What can hang from each mark
K991: K383 K710
K710: K438 K911 K991
K438: K101 K290 K332 K911
K383: K710
K101: K290 K488
K135: K468 K710 K953
K488: K135 K290 K383 K991
K468: K101 K290 K488
K911: K135 K438 K488 K953
K332: K101 K290 K438
K953: K332 K911
K290: K468

Known rows, with every way that one mark hangs from another
[K468 [K101 [K488 K135]] K290]: [ -5.9   4.2  16.6 -11.6   0.6   8.6  25.2   2.2 -14.5  10.8   3.0   0.0
  -1.9  10.2  -5.8   5.0  -7.5   2.2  -1.4  -9.0  -8.3  10.7   7.9  -2.1
  -5.3 -14.9  42.6   7.0  -6.9  -1.6   5.9  -7.5   2.7  -5.8 -11.1   9.4
  10.3  -5.1   7.1 -12.2   0.2]
[K383 [K710 [K438 [K290 K468] K332 [K911 K135]]]]: [ -4.2   5.0   6.1  21.6   0.4  -0.7  -8.4   6.5 -12.6 -14.0   8.8   5.9
   0.8  30.6  -9.8  -5.5 -12.8  -5.0  -5.3   5.3   5.3   3.5  18.2 -10.7
  -6.8  -1.3 -31.3  10.6  -5.4   3.0  -9.0  -3.8   4.6   3.5  17.9 -19.2
 -11.2 -20.9 -14.4   5.4 -14.1]
[K290 [K468 [K488 [K135 K953] K991]]]: [-11.7  -8.7  -1.9  -2.8   2.5  12.7   4.5   3.5 -17.2   6.5   9.7  -2.9
   0.9 -18.4  10.9  10.6  -8.6  -5.6  -4.3   1.3  -7.6   5.8 -10.6   0.0
  -9.7 -11.3  -5.5   4.0 -11.9  -0.9   1.8 -21.2   3.2  18.4  -3.3 -11.1
   4.9 -10.1 -15.4  -2.7 -19.5]
[K468 [K101 K290] [K488 K991]]: [ -3.3   0.9 -15.3 -26.3  -8.0  -0.4  19.8  -3.5  -9.4  10.5   9.0  -5.4
   4.2  14.5 -29.2   7.8  -5.7 -12.7  -5.9  -4.7  -7.0  18.2  -3.2  -6.0
 -19.8  -9.0  36.4   6.9 -15.4  -4.8  16.0 -13.0  -5.0   8.1 -24.1   6.1
   9.8  -9.5   0.4  -6.6  -6.7]
[K953 [K332 K101] [K911 K135]]: [ -7.7  -5.7 -26.3   5.1   9.2   1.0  26.6   4.0 -12.4   0.0   4.1   3.3
  -0.7   9.9 -22.8  10.8  -5.7  13.1  -6.0  -2.0  -4.4  11.8  31.8 -21.7
   3.5  -6.7  14.1  15.0 -24.3  -4.3   4.2 -10.0  25.3   2.0   0.8 -15.9
  23.9   4.1  -7.2  -2.9  -3.4]
[K991 K383 [K710 [K438 [K290 K468] K332]]]: [  5.0   4.5  58.2 -11.9   1.0  10.6 -10.9   4.9  -8.9 -17.8   6.3  -1.0
  -3.1  -0.4  25.5  -3.1  -5.2  -4.4  -1.2   5.2  -4.3  11.0  21.8 -16.2
 -13.4  -2.8 -16.6   7.0  -6.8  -2.8   6.0   2.0   4.5   8.3   8.0 -25.6
  -2.4  -7.7  -9.1  10.7  -4.3]
[K991 K383 [K710 K438]]: [  6.6   1.9  10.9 -11.3   2.5  14.7  -1.9   2.5 -22.0   4.4   0.3  -2.0
  -1.3 -17.6  21.1   5.0  -1.2  -5.9   5.5  -8.8  -7.7   5.8  29.0 -29.6
 -19.5  -9.8  -0.3   4.2  -7.1  -5.7  -2.0   2.4  10.8  15.3   2.5 -23.7
  14.7   7.1   0.2   1.4   2.6]
[K383 [K710 [K911 [K135 K468] K438] K991]]: [  3.8   1.1 -44.7  17.2  -5.9  -5.8  -1.7  -5.5 -19.1  -3.4   5.2  -0.8
   4.5 -10.8 -14.7   4.8  -6.9 -12.9 -10.0  -8.7  -3.2   6.0  37.0 -14.4
 -12.6 -17.3  -9.7  11.4  -1.4   2.8 -19.0  -9.4   9.1  27.7  12.6 -10.4
  11.1   5.9 -10.4  -4.3 -19.8]
[K290 [K468 K101 [K488 [K135 [K953 K332]] K383]]]: [-13.6  -2.5  21.4 -12.5  -1.9  11.0  30.0   4.1 -14.1   3.3  16.5  -5.4
  -4.6   0.4  20.3   5.6  -5.9   7.1  10.5  14.5 -14.0  23.9  -3.4  -3.8
  -2.3  -7.5  -2.4   4.7 -19.2  -2.8   1.6 -20.1  -2.6   6.8   1.0 -13.4
  13.6  -4.8 -11.8   2.9 -24.6]
[K991 [K383 [K710 [K438 K332 K911]]]]: [  7.6   1.6  -4.6   8.1  -3.8  10.5   4.5   2.1 -22.9  -0.3   0.1   4.0
  -3.8  11.9  -1.9  -4.5  -3.6   7.9  -2.1  -1.9   1.7  -1.7  33.0 -29.5
 -15.3  -2.2 -59.9   5.2  -9.9   2.3 -17.9   4.4  12.5  -1.5  13.1 -27.8
   5.4 -11.0  -4.1   4.3  -3.9]
[K953 [K332 K290 K438] [K911 [K488 K991]]]: [ 19.3  -4.6  -4.1  14.9   3.5   0.2  17.0   4.3   6.2 -13.2  -0.1 -16.9
   5.2  -4.8  -7.2  15.8  -2.6   8.6 -36.3  -0.3  -6.5   4.5  29.9  -7.6
   7.0  -2.6   7.3  15.3 -22.2   2.7  10.2 -18.9  10.2  21.1   5.5 -17.1
  10.1  -6.6  -3.7  -4.9  -9.0]
[K101 [K290 K468] [K488 K383]]: [  8.8  11.3  11.2 -18.6   4.2   1.6   2.2   7.0  -9.8  -9.9  11.5  -2.3
  -2.2   9.5  16.2   6.7  -1.4   7.8   6.9  -5.1 -18.2  13.7  10.6  -7.0
  -3.5 -15.0  18.5   7.2  -5.0  -1.1  11.6 -11.3  -9.4  14.9 -19.3 -17.7
  -8.1   1.9  -1.0 -10.9  -5.9]
[K383 [K710 [K911 [K488 K135]] K991]]: [  6.8 -12.1 -35.6  15.1  -7.1   2.0   1.1  -5.6 -14.8   5.4   1.0  -2.6
   2.2  15.5   4.8   0.2  -3.1  -4.3  -8.5  -2.2  -6.8  -5.0  11.0 -17.4
 -21.7  -6.7  -5.5   9.1 -11.1   7.5 -20.2  -3.9  19.3  -1.3  10.5   1.8
  18.3   1.7  -6.7  -8.8 -18.6]
[K438 [K290 [K468 K101]]]: [-10.7   4.0  26.7 -21.9  -1.7   6.0  14.1   8.0  -7.0  -9.3   5.7   1.6
   5.3  11.2  -2.8   5.2 -10.1  -3.1  -0.9  -0.1  -8.0  17.1   3.4  -9.2
  -6.1 -12.9  20.2  11.1  -7.1  -5.1  15.1  -7.8  -0.8  -4.4 -18.7  -5.7
  -0.2 -11.5   1.6  -5.0 -17.0]
[K135 K468 [K710 K991] [K953 [K332 K101]]]: [ -7.3  -7.0  12.8   7.4   5.3   6.5  23.7  -9.0 -13.3   0.1   2.8   2.7
   3.8 -44.9   1.2   8.5  -2.6  10.7   7.5   2.6 -12.6   9.9  30.9 -17.2
  -1.0 -15.8 -15.6   8.8 -18.1  -0.7   2.2 -13.2  -0.3  28.8  -6.0  -2.3
  14.0   5.9 -10.9   0.4 -15.9]
[K991 K383 [K710 [K438 K290] [K911 K135 K953]]]: [  5.5  -5.6 -10.1  -2.1   8.0   1.3 -17.8   5.0 -28.5   6.8   9.8   0.0
  -5.1  -6.7   2.7  -2.5  -2.4 -21.8  -4.1   3.0  -0.9   9.2  13.6 -10.0
 -28.1  -2.2   2.9   5.5  -9.0  -2.3 -12.6 -11.4  -4.1   3.0   6.6 -15.5
  22.3   9.2 -18.0  -2.0  -6.1]
[K438 [K332 K290] K911]: [  3.3  -4.6  23.5 -22.4   4.6   4.8   6.9   7.9 -16.4  -9.7  -5.4   2.4
   1.6   4.3   2.7   6.8  -6.6  13.8 -12.5  -4.1  -4.6  -0.7  19.7 -15.9
  -3.7  -2.8 -50.6  12.3 -19.8   5.2  -1.8  -8.6  26.0  -2.6  -1.4 -18.6
  -2.4 -15.9   1.5   0.8  -5.0]
[K710 [K438 K101 [K911 K135]] [K991 K383]]: [ 11.7  -5.8 -38.1  -1.5   6.3   7.7  10.4   1.8 -23.4  19.0   6.2  11.8
   5.6  18.5 -29.2  -2.9  -1.8 -15.4   2.3  -8.1   8.2  -3.7  46.4 -37.3
 -17.9 -11.4  15.2   6.9  -9.3   3.1  -8.6  -8.3   1.1  19.5   5.2 -13.5
  19.6   0.8 -13.4 -12.3  12.4]
[K488 K290 [K383 [K710 K911]] K991]: [ 10.3   2.0 -36.9   3.8  10.0   5.3   4.1  -5.0  -6.7  23.4  10.0  -4.0
   0.2   8.4   2.5   3.6  -1.0  -5.8 -21.7  -2.8  -6.1   8.5  -7.2 -15.7
 -13.2  -9.9 -27.8  17.8  -6.2   7.8   0.9 -12.6  -9.2   4.2  -3.7  -8.8
   0.2  -5.9   3.4  -9.5 -12.8]
[K468 K101 K290 [K488 [K991 [K383 K710]]]]: [ -0.7  -1.7 -11.1 -11.8  -7.3   9.4  16.2 -12.9  -5.2  15.0   7.9  -4.3
  -2.2  12.6 -11.1   3.0  -3.8 -13.1  -9.6  -4.7  -4.3  19.5  -3.2 -13.0
 -23.0  -6.7 -11.8   7.5 -11.7  -5.5  10.8 -12.3  -3.7  -3.9   0.9   6.7
  13.0  -1.0   5.4  -4.3 -13.2]
[K383 [K710 [K911 [K135 K953]] K991]]: [ -4.0  -8.6 -44.9   7.8   4.9   0.4  -9.0  -3.9 -27.9   7.6   9.7   4.4
   1.0 -11.8   4.0   3.4  -4.5  -8.9  -1.1  -4.4  -4.3   3.8  10.7 -19.1
 -20.5 -12.8 -20.8   7.3 -10.5   0.1 -13.7 -15.7   8.0  11.9   4.8   7.5
  20.0   5.7 -15.1  -5.7 -24.5]
[K911 K135 K488 K953]: [-10.6  -8.4 -34.5  -0.3   2.9   3.2  13.1  15.3 -26.5  -2.2   3.5  -5.0
  -3.1  -0.3  14.7   7.7  -4.5  -8.4  -2.1  -3.7 -12.7  12.8  15.2  -9.5
 -15.0  -6.1  15.9   4.5 -20.0  -5.2 -19.5 -14.0  23.4   5.1 -13.1  -9.5
  21.3   7.6  -9.0 -15.9 -12.2]
[K438 K101 K290 [K911 K953]]: [ -4.9 -13.9  -7.3  -4.2   5.1   4.1  13.6  13.4 -20.7   1.5  -1.3  12.2
   2.2  16.3 -22.6   3.7  -1.8   2.8  -6.3  -2.3   0.7   2.0   7.5  -6.1
 -13.9  -5.5 -19.1   9.1  -9.7   5.4 -10.3  -6.1  -3.6 -19.5 -12.5  -9.2
   5.8 -12.3  -2.2 -14.1  -4.7]
[K710 [K438 K290] K991]: [  0.1   1.6   8.2 -16.1   3.0   3.9  11.2   0.1 -12.2   6.6   6.1  -2.4
  12.3   0.8 -13.5   4.2  -5.3  -8.8  -9.7  -4.9  -5.0   1.6  22.1 -20.3
 -17.5 -11.4  29.7  11.3  -9.3   2.1   7.9   0.7  -8.4  20.2 -13.9  -2.8
   7.0  -7.5  -6.7  -3.2   6.8]
[K710 [K911 K135 [K438 K101 K332] [K488 K991]]]: [ 16.6  -0.9 -37.6  -9.3  -5.9  -0.5  20.7   8.5 -13.5  -7.6   7.1  -1.8
  -0.5  23.1 -28.7  -0.5  -2.7 -19.5 -26.4  -5.7   4.7   5.1  33.0  -9.3
 -17.9  -7.5  26.6   8.9 -10.5   9.5 -23.4 -12.6  21.8  10.1   7.1  -3.8
  15.9  -6.3  -8.5  -8.8  -0.8]
[K290 [K468 [K488 [K991 [K383 [K710 [K438 K332]]]]]]]: [  5.8   6.9   4.9   9.3  -9.5  11.6   4.3  -3.9  -9.5  -6.9  10.9  -6.4
  -5.7   5.6   8.1  -3.3  -6.3  -7.2 -11.4   2.8  -3.5   6.9  11.4 -19.2
 -20.9  -1.6 -33.7   7.1 -12.2   0.8   1.5  -2.3   2.4  18.1   9.3 -24.0
   0.5 -11.7 -10.7  11.7 -12.9]
[K101 K290 [K488 K383 K991]]: [ 12.6   4.1 -15.2 -23.3  12.2   2.0   9.7   1.9  -9.2  12.6  10.9  -2.2
   0.9   7.4  -4.2   7.4   2.0   0.4  -7.3  -7.8 -11.0  12.4  12.5  -4.8
  -8.4 -13.8  30.0  10.0  -7.8   4.3   5.2 -11.4 -15.1  22.7 -19.1 -10.8
  -0.4   0.9  -0.4 -15.7   3.9]
[K710 [K438 [K332 K101]] K911 K991]: [  9.9   5.1 -12.7 -12.3  -4.4   2.8  28.1  -6.4 -22.9   0.7   9.4   3.3
   2.7  -0.2 -22.8  -4.6  -3.9   0.0 -20.9  -5.2  -3.7  -6.1  27.8 -32.1
 -24.9  -5.3  20.6  12.2 -17.9   9.1   2.3   1.2  14.9   8.6  -8.7  -5.8
  20.8 -12.0 -10.0   2.9   5.6]
[K710 [K911 K438 K953] K991]: [  5.7  -0.5 -26.1 -14.3  -9.1   1.8   9.7   3.3 -33.2  -7.6   5.0  -0.8
   1.3 -27.0  -5.8   8.2  -1.8  -7.7 -22.5  -9.8  -9.2   2.8  12.4 -14.3
 -25.4 -15.6   1.6   8.4  -6.8   3.4  -8.9  -7.7   9.1   3.7 -12.6  -6.4
  22.0   1.3 -12.8  -4.0  -7.1]
[K438 [K101 [K290 K468] K488] K332]: [  5.7   9.0  30.0  -7.9  -2.3   0.9  12.1  11.2  -8.2 -22.8   6.9   4.7
  -6.3  22.2  -4.0  -0.5  -3.5  10.5   4.5  -5.2  -8.7   8.2  19.1  -5.1
  -5.9 -11.1  15.7   7.3  -7.8   2.1  10.6  -1.7  -0.5   1.4 -20.3  -6.9
  -9.8 -11.1   1.0  -4.0  -2.1]
[K468 [K488 K135 K290]]: [-14.5  -1.7   0.7  -1.1  -0.5   8.4  12.5   4.4  -9.6  14.9   2.2 -10.2
   2.4  15.7   0.2  10.7  -8.9  -7.8  -0.5   1.2 -10.9   5.9  -4.4  -9.2
  -7.5  -6.0  -1.1   8.8 -15.3  -2.1   5.8  -8.5   9.8   4.1 -12.9  -6.6
   7.2 -10.5   3.6  -5.2   0.7]
[K290 [K468 K101 [K488 K991]]]: [ -6.4   2.0  -0.5 -15.3 -12.0   7.9  18.5   0.2  -8.9  -3.5   6.5  -2.7
   1.5   3.3  -3.8   8.3  -9.8  -8.9  -9.3  -3.8  -8.3  14.3  -4.1  -8.6
 -13.7 -11.1  23.0   9.2 -12.4  -4.5  19.1 -13.4   7.0   9.1 -15.9  -2.0
   8.6 -12.5  -3.1  -3.3 -17.9]
[K135 [K710 [K438 K911]]]: [ 10.0   6.7   4.7  -0.5  -4.9  10.9   0.6   0.3 -23.8   1.3  -7.7   3.2
   6.3  -6.0  -6.4   7.3  -6.9   1.4   6.4  -9.8  -4.3  -7.2  18.1 -28.9
 -12.2 -13.1 -20.0   5.2  -2.5  -0.5  -8.7  -3.1   9.7  12.4  -0.4 -10.5
   4.1  -7.8  -1.9  -0.4   0.9]
[K290 [K468 K101 [K488 K135 [K991 K710]]]]: [ -8.2  -4.4  11.6   1.1  -7.5  11.9   3.5  -3.4  -9.5   2.1   5.5   0.0
  -1.6   2.0  14.1   6.2  -9.7 -16.4  -5.6   0.4  -5.0  14.1 -12.3  -4.3
 -14.0  -8.1  27.3   8.6  -8.3  -1.6   9.0  -8.7  13.6   8.6   7.8  -5.0
   9.9 -11.5  -5.8   1.2 -20.2]
[K332 K101 [K290 [K468 [K488 [K135 K710 K953]]]]]: [ -7.2   4.1  23.2   2.8   4.4  15.0   4.1  -3.2 -13.7  -4.4   9.1  -5.7
   2.9 -17.1  14.9   9.4  -8.5 -13.1   2.9   6.2 -14.7   4.1 -17.6 -14.5
  -7.5  -9.0 -13.6   4.2 -18.9   3.0   1.4 -23.0   4.9  16.7   6.0 -10.3
  -2.2  -5.8  -4.8   5.4 -20.9]
[K101 [K290 [K468 [K488 [K135 K953]]]]]: [-12.4  -2.7   9.6  -9.1  -1.5   4.0  -1.8   4.8 -18.4  -1.7  12.7  -5.6
   0.5  -4.9   5.9   9.3  -7.9  -2.1  13.3   3.0 -13.2  11.1 -11.5   0.7
 -10.9 -10.5  -3.9  -1.0 -12.0  -6.5   5.0 -20.7  -3.0   9.7 -11.8  -9.9
  -1.5  -6.2 -12.5  -1.2 -17.8]
[K911 K438 [K953 [K332 K290]]]: [ -4.9   2.8  15.7 -15.4   4.9   4.3  25.1  14.3 -20.9 -13.7   4.9  -9.8
  -2.1 -34.7   4.3  14.3  -3.5   2.7 -20.0  -2.9 -13.7  15.3  16.5  -3.3
  -7.4 -10.7 -15.1  12.9 -18.6   1.5  -0.1 -10.1   5.0   5.9  -8.5 -25.9
   5.8   2.7  -1.3   7.2  -7.2]

Rows
[ -5.9 -13.0  -0.9  -4.4   1.7  11.3  -1.1  -3.6 -12.3  11.6  -0.7  -1.3
   0.6  -2.0  11.5  10.8  -5.5 -11.8  -5.5  -3.2  -5.4   5.2  -3.4  -7.0
 -17.4  -4.2   4.9   9.3 -10.7   1.4  -3.7  -4.1  20.1  14.8  10.4  -9.2
  14.7  -4.5  -2.9  -0.3  -7.1] : [K468 [K488 K135 [K991 K710]]]
[  8.4  -2.0  -1.5  13.6   2.7   6.2  31.6   7.5  -4.7 -11.4  -2.2   1.1
   2.7   9.5 -21.5  12.4  -2.1  20.3  -8.8  -4.4  -3.2   4.4  36.0 -24.3
   4.2  -7.3   1.6  14.6 -10.5  -0.9   3.3  -2.3   9.6   7.5  -0.6 -19.1
  17.9  -7.0   4.1  -2.8  -3.3] : [K953 [K332 [K438 K101]] K911]
[  4.6  13.3 -13.7 -11.2  -0.1   2.3  24.4  -2.4  -3.4 -11.9  20.6  -5.7
   5.6  19.6 -11.7   7.7  -2.9  -9.3  -3.6   2.7 -17.0  14.1   4.1 -22.3
 -11.0  -2.2  25.8   8.8  -9.9  -0.4  14.2 -14.8  -5.5  24.8  -9.9 -30.7
   3.3  -8.5   2.3  -6.4  -8.0] : [K332 [K101 [K290 [K468 [K488 K383]]]] K438]
[ -6.4 -11.5 -12.0  -0.6  14.8   9.8  18.8   2.0 -12.9  22.3  -1.3   1.8
   5.4 -18.5  -7.0   9.2  -7.9   5.1  -6.2  -6.6  -3.7   5.5  22.2  -5.8
  -0.5 -14.7   1.4  13.7  -8.1   2.9 -10.9 -10.2   6.3  27.6  -6.2 -24.9
   3.6  -5.2  -3.9 -10.7 -10.2] : [K488 [K135 K468] K991]
[ 19.7  -5.1 -10.7 -26.3 -13.5  -1.8  -2.9   0.4  -8.6 -10.5   4.7  -9.7
   7.4  10.1 -14.5   3.1   1.4 -19.1 -19.1   0.3  -4.9   3.1  33.7 -12.1
 -22.2  -9.6   9.1   4.2  -8.2   3.1  -6.7 -11.7   3.3   3.8  -0.2  -3.3
  19.5   6.8 -11.0 -10.7   0.2] : [K710 [K911 [K438 K290] K488] [K991 K383]]
[ -7.4   7.2  -3.3  18.2  13.5  14.0   6.0   3.5  -5.6  13.6  12.3  -3.4
  -0.6  15.2  29.6   3.5  -6.4  -2.7  -1.1   3.8 -11.8  14.1 -10.5 -18.3
   0.6 -11.8 -25.1  15.1  -3.8   3.4  -2.8  -7.4  -3.8   6.0   3.9 -26.4
 -12.7  -8.0   3.6  -5.0 -17.3] : [K488 K135 [K290 K468] [K383 K710]]
[  2.0  -2.7  21.5   9.0 -13.7  -3.4  19.8  10.7   4.2 -29.0   3.7  -3.4
   4.9  24.6 -17.0   4.7  -8.8   3.1 -10.6  11.0  -3.4   9.9  26.9   1.7
   4.4  -0.5  11.4   9.1  -8.7  -2.3  13.3 -14.9   1.5  -5.2   0.4 -11.8
   6.8 -18.4  -5.0  -7.8 -18.9] : [K953 [K332 [K438 [K290 [K468 K101]] [K911 K488]]]]
[ -0.2   8.2   6.5   9.8   3.2   6.4   1.2   8.7  -3.2  -1.9   5.7  -5.1
  -2.0  -8.1   9.5   9.7  -7.6  -3.8 -17.4  -7.2  -9.7   5.1   5.1   2.4
   2.2 -17.5  21.4  12.5  -5.1   0.1  28.9 -13.3  -7.6  14.1 -24.4  -3.9
  -8.9 -11.3  -1.3 -12.1  -2.3] : [K101 [K488 [K290 K468] K991]]
[  7.9 -10.9  -9.6 -13.4   6.4  -0.3  15.8  11.3  -4.6  -1.9   5.7   5.5
   2.6  64.8 -12.0  -4.6  -0.3  -4.2  -3.7   8.4   2.7   9.7  30.5 -12.3
  -5.4   3.8  -7.4   8.9 -17.1   9.8 -26.9 -11.4  13.7  -2.7  11.5 -10.2
   5.8 -11.1  -6.0 -17.6   0.2] : [K438 K101 K290 K332 [K911 K135 [K488 K383]]]
[  0.3   0.3 -26.2  20.3  -1.2   1.4   2.3  -2.5 -23.5   1.5   5.6   7.4
   2.1  18.3 -10.2  -4.4  -8.1  -5.4  -8.0  -3.2   4.8  -2.0  31.9 -28.2
 -15.4  -4.2 -21.5  10.3 -11.4   5.3 -16.5   1.6  17.0  15.6  17.2  -8.3
   8.6 -13.7 -15.5   2.3  -4.1] : [K383 [K710 [K438 K332 [K911 K135]] K991]]
[ -0.2 -13.6 -15.7   5.2  -0.5   7.8   0.9   6.8 -20.0  -3.3  -0.9  -4.3
  -4.9 -22.7  31.0   8.9   0.4  -8.5 -17.6  -6.4 -11.1  10.4   3.4  -2.5
 -20.7  -5.9   9.6   5.8 -14.9  -0.6  -9.5  -7.5  19.1   3.6  -4.7  -5.8
  16.4   2.7  -6.9 -11.4 -14.1] : [K911 [K488 [K991 K710]] K953]
[  3.1  -8.1  -4.2  -0.9  -1.5  -0.3 -13.7   4.7  -8.0  -6.7  -6.2   0.6
   8.0  30.9  -8.2   6.5  -7.3 -13.7   7.2   2.7  -2.3   2.9  17.0 -10.1
  -6.1  -4.5 -10.9   5.1  -9.0  -1.5 -17.7 -15.9  17.0   4.1   8.3   3.2
   6.5  -1.1  -7.2 -13.6  -8.1] : [K438 K290 [K911 [K135 K710] K488]]
[ 13.5   4.4 -16.4 -10.8  -2.2   6.2  22.3   5.0 -23.0   7.6   2.0   2.8
   2.7   4.8 -24.1   1.2  -3.1   1.0  -3.7 -13.3  -2.7  -6.5  22.8 -26.4
 -23.3 -12.6  18.6   9.1  -6.1   4.7  -4.0  -1.7   1.7   3.3 -12.7  -8.4
  13.4  -4.7   3.2  -4.5   2.6] : [K710 [K438 K101] K911]
[ -1.0   0.4  14.8   8.4  17.2  22.4 -11.0   0.8 -11.0  20.3   9.2  -2.5
   0.2 -29.4  22.9   6.5  -6.2 -16.2   1.0   5.9  -4.9  10.8 -11.2 -12.9
  -0.4 -19.2 -27.5   5.6  -3.4  -2.8   4.0 -26.0 -14.6  20.5  -3.3 -12.5
  -5.6  -3.7 -13.0  -4.8 -13.2] : [K488 [K135 K710 K953] [K290 K468] [K991 K383]]
[ -7.6   5.6   6.6 -16.3  -3.9   9.1  23.8  14.6 -30.9 -17.2   3.2  -2.6
  -4.2 -18.8   8.3   7.6  -4.2   1.9 -16.7  -5.0 -10.4  13.3  16.3 -11.8
 -14.3  -9.4 -18.0   6.8 -11.7   0.5 -18.7   0.9  20.5   1.2 -11.5 -22.4
  10.4  -8.6  -4.4   3.1  -4.8] : [K911 [K438 K332] K953]
[  5.4  -6.5 -43.5 -17.9  13.3   6.2  16.2   5.5 -10.1  15.4   9.2  -5.0
   3.7  15.4   9.6   7.2  -1.3 -13.3  -9.8  -3.6  -8.1  15.1  20.7 -16.4
  -9.4  -8.0  27.5  10.8 -16.0   1.9 -15.9 -18.6  14.9  27.4  -1.0 -14.5
  14.6   6.5  -6.5 -19.7  -5.3] : [K911 K135 [K488 K383 K991]]
[  7.8   1.4  -6.9 -18.9   2.7  12.2  12.7  -1.2 -21.2  12.5   5.2  -1.6
   5.6 -12.8   0.2   3.1  -1.6  -6.3  -1.8  -8.5  -6.7   1.7  35.4 -36.2
 -20.3 -13.6  12.4   7.1 -11.3  -2.1   3.0  -1.3   1.4  24.7 -10.9 -16.3
  18.2   4.7  -7.7  -3.6   8.1] : [K710 K438 [K991 K383]]
[  8.4  12.2 -23.7  -7.4   0.7   7.8  38.3   4.5  -1.5   2.7  16.2 -13.5
   2.0  15.5  -5.7   2.8   1.2 -18.5 -39.9   2.2  -7.9  16.5  20.3 -14.1
  -5.4  -6.4  27.5  11.0 -17.7  11.0  -4.4 -10.1   7.2  13.8  -4.7 -17.4
   1.8 -14.8   1.0 -11.7  10.0] : [K911 [K438 [K332 K101]] [K488 K290 K383 K991]]
[ -4.8  -0.8  -9.2  -2.1  -2.0   0.2  24.0  20.0 -16.1 -17.7   9.7  -4.2
  -1.4  28.4 -14.2  -0.9  -2.4 -21.1 -17.3   4.7  -1.5  17.5  24.8  -0.6
 -14.7  -2.5  23.2   5.1 -15.2   5.5 -30.4  -6.1  10.1  -1.1  -0.7  -7.9
   9.8  -7.4  -8.5  -9.1  -1.6] : [K911 K135 [K438 K101 K290 K332] K488 K953]
[ -3.7  -1.2 -12.0 -12.5  -9.1  -4.6  20.6  -5.4  -6.2  10.4   6.2  -7.2
   4.5   2.3 -29.9   7.5  -6.9  -5.7  -2.9  -3.9  -7.8  20.1  11.4   2.3
 -11.4 -11.3  27.5   6.6 -14.8  -5.3  12.8 -16.5 -10.4  20.3 -24.0  -0.5
   4.1  -8.8  -1.7  -9.4 -13.6] : [K135 [K468 [K101 K290] [K488 K991]]]
[  7.9  12.2  22.3  13.9   5.5  18.4  -5.8  -5.5  -9.9  15.3   8.5  -5.2
   5.1 -10.0  15.2   0.2  -7.6 -20.5   3.4   2.8  -6.4   2.7   7.1 -32.5
  -8.2 -18.0   4.6   8.8  -2.2  -0.9  10.0  -9.4 -12.6  28.3  -1.4 -12.9
  -1.9  -3.1 -12.8   1.6   3.0] : [K488 [K135 [K710 K438 [K991 K383]]] [K290 K468]]
[  2.9 -11.0 -11.9  26.2   3.2   2.9  15.5   5.1   3.7  13.4   0.4 -13.7
  -0.2  12.0  -6.6  10.9  -4.6   8.7 -24.9   4.6  -3.1   8.0  13.8   1.3
   9.4  -7.1  10.3  13.5 -21.6   0.9   8.1 -15.7   8.9  -0.8  -1.3  -4.4
   9.0  -8.3 -10.0  -9.6  -1.0] : [K953 K332 [K911 [K488 K135 K290 K991]]]
[  8.0   7.6  -0.2  11.5   0.2   2.3   7.6   3.6 -28.8  -6.5   7.1  -6.9
  -7.3 -12.8   8.3  -3.7  -4.7   2.9 -24.1  -1.4  -7.8   0.6   1.6 -14.3
 -25.1  -0.9 -42.3  11.4 -19.0   9.4 -14.8  -3.2   3.6  -4.1   0.8 -16.5
   2.0 -11.0  -4.9  11.2 -17.9] : [K383 [K710 [K438 [K332 K290]] [K911 K953]]]
